A =
116.327	149.996	-33.534	17.312	49.372	-28.801	-13.601	-37.234	-51.595	95.073	-1.168	-18.009	109.238	-17.043
188.788	150.979	-45.065	16.419	-5.445	-51.399	-17.118	-62.671	-17.039	115.728	75.611	-37.470	186.558	-100.486
-143.241	-55.797	135.059	14.313	32.003	165.753	106.722	174.471	45.495	35.979	-73.770	151.806	-152.989	132.639
125.937	149.191	-30.993	16.495	34.953	-34.006	-15.607	-40.860	-33.786	102.693	13.564	-24.504	119.136	-42.831
-27.849	290.998	-86.827	18.047	280.095	-85.657	-98.688	-82.481	-214.412	72.125	-280.005	-81.796	-50.331	194.767
160.784	139.983	-25.748	16.809	-6.028	-34.278	-7.469	-42.639	-1.656	111.506	64.098	-23.418	151.693	-105.269
229.413	168.536	-57.178	17.059	-24.739	-70.402	-25.939	-83.440	-8.075	126.291	104.841	-53.271	221.844	-153.004
180.307	182.476	-65.253	18.090	39.460	-66.780	-33.076	-78.850	-58.628	110.798	34.671	-51.544	182.280	-58.878
135.744	-76.623	105.189	13.486	-199.309	110.085	119.123	102.248	179.368	99.715	241.018	113.407	129.559	-199.151
116.656	262.162	-98.049	17.959	153.300	-102.809	-81.965	-109.818	-144.703	100.848	-105.941	-89.216	102.607	37.482
98.437	110.708	3.071	15.986	7.066	-2.093	6.802	-5.467	6.070	99.521	25.942	3.670	84.935	-60.994
214.248	88.954	-12.742	17.322	-79.086	-13.898	23.593	-27.925	43.201	116.707	161.486	0.374	219.522	-158.506
Indices start at 1.
row 1 col 1	116.327
row 9 col 7	119.123
row 3 col 10	35.979
row 12 col 1	214.248
row 11 col 9	6.070
row 9 col 13	129.559
row 5 col 6	-85.657
row 8 col 1	180.307
row 4 col 13	119.136
row 7 col 9	-8.075
row 5 col 11	-280.005
row 11 col 5	7.066
row 7 col 4	17.059
row 4 col 11	13.564
row 11 col 14	-60.994
row 6 col 5	-6.028
row 8 col 13	182.280
row 9 col 6	110.085
row 11 col 11	25.942
row 3 col 9	45.495
row 4 col 7	-15.607
row 12 col 5	-79.086
row 4 col 9	-33.786
row 3 col 1	-143.241
row 6 col 8	-42.639
row 9 col 9	179.368
row 3 col 7	106.722
row 11 col 6	-2.093
row 8 col 14	-58.878
row 12 col 3	-12.742
row 9 col 1	135.744
row 1 col 11	-1.168
row 2 col 12	-37.470
row 8 col 4	18.090
row 5 col 10	72.125
row 12 col 4	17.322
row 8 col 6	-66.780
row 8 col 2	182.476
row 12 col 7	23.593

X =
37.9	34.7	-5.2	-5.4	-25.9
-17.4	-38.3	3.3	-34.1	3.1
16.8	5.0	24.9	-33.7	25.1
33.2	34.6	13.2	-15.7	10.3
1.8	25.1	-13.8	48.8	-15.8
-24.7	-23.8	-21.3	27.4	-12.7
-26.4	-43.2	-6.4	-4.8	-6.3
15.2	17.5	-24.9	-0.4	-36.6
11.6	10.8	-28.2	13.2	-38.1
-15.0	-17.2	26.4	-5.1	41.6
18.1	22.5	-23.1	-3.0	-31.5
4.9	16.0	28.6	-1.5	42.9
-31.1	-26.3	-0.3	19.0	20.4
-28.2	-41.8	8.6	-4.4	7.8
-14.9	1.7	-21.1	36.3	-15.7
Indices start at 1.
row 1 col 1: 37.9
row 13 col 4: 19.0
row 6 col 4: 27.4
row 2 col 1: -17.4
row 8 col 2: 17.5
row 6 col 1: -24.7
row 15 col 5: -15.7
row 4 col 1: 33.2
row 4 col 3: 13.2
row 5 col 4: 48.8
row 11 col 4: -3.0
row 3 col 2: 5.0
row 8 col 3: -24.9
row 14 col 1: -28.2
row 9 col 2: 10.8
row 11 col 1: 18.1
row 11 col 3: -23.1
row 5 col 2: 25.1
row 11 col 2: 22.5
row 2 col 4: -34.1
row 3 col 1: 16.8
row 5 col 5: -15.8
row 9 col 5: -38.1
row 10 col 2: -17.2
row 8 col 5: -36.6
row 10 col 4: -5.1
row 9 col 3: -28.2
row 12 col 2: 16.0
row 9 col 1: 11.6
row 12 col 3: 28.6
row 3 col 5: 25.1
row 7 col 2: -43.2
row 8 col 1: 15.2
row 1 col 4: -5.4

x =
[[-22.0   4.3 -13.0 -32.4  -9.2 -13.9  -3.6  23.7]
 [-16.7 -12.4 -18.1 -32.7 -15.7 -17.6  10.2  28.8]
 [-43.0  -6.5 -15.7 -28.7   2.9 -38.4 -13.7  20.1]
 [ -2.5   2.5   1.8  10.1   7.2  -7.5  -5.7  -5.8]
 [-47.9  33.8 -32.4 -26.8  11.3 -44.1 -37.2   8.0]
 [-16.9  -7.4 -22.1 -28.9 -17.6 -15.5   3.1  24.4]
 [-26.6  45.6  -4.9  22.0  10.4  -8.5 -29.1 -16.2]]
Rows and columns are counted from 1.
(1, 1) => -22.0
(3, 7) => -13.7
(1, 2) => 4.3
(3, 3) => -15.7
(2, 3) => -18.1
(4, 2) => 2.5
(1, 6) => -13.9
(5, 4) => -26.8
(7, 1) => -26.6
(3, 4) => -28.7
(7, 7) => -29.1
(6, 5) => -17.6
(4, 4) => 10.1
(6, 3) => -22.1
(7, 4) => 22.0
(7, 5) => 10.4
(6, 8) => 24.4
(1, 7) => -3.6
(6, 7) => 3.1
(6, 4) => -28.9
(6, 2) => -7.4
(4, 8) => -5.8
(1, 3) => -13.0
(4, 5) => 7.2
(4, 6) => -7.5
(4, 1) => -2.5
(3, 2) => -6.5

M =
[[ 39.1 -11.2 -47.0  18.0  11.3]
 [ 39.9 -12.0 -45.7  18.6  17.3]
 [ 45.8 -12.5 -33.9  12.9  30.6]
 [ 23.1   9.1  -1.8 -25.8   7.5]]
Rows and columns are counted from 1.
(1, 1)	39.1
(2, 3)	-45.7
(2, 2)	-12.0
(3, 2)	-12.5
(1, 4)	18.0
(3, 3)	-33.9
(2, 1)	39.9
(3, 1)	45.8
(4, 4)	-25.8
(4, 5)	7.5
(4, 2)	9.1
(4, 1)	23.1
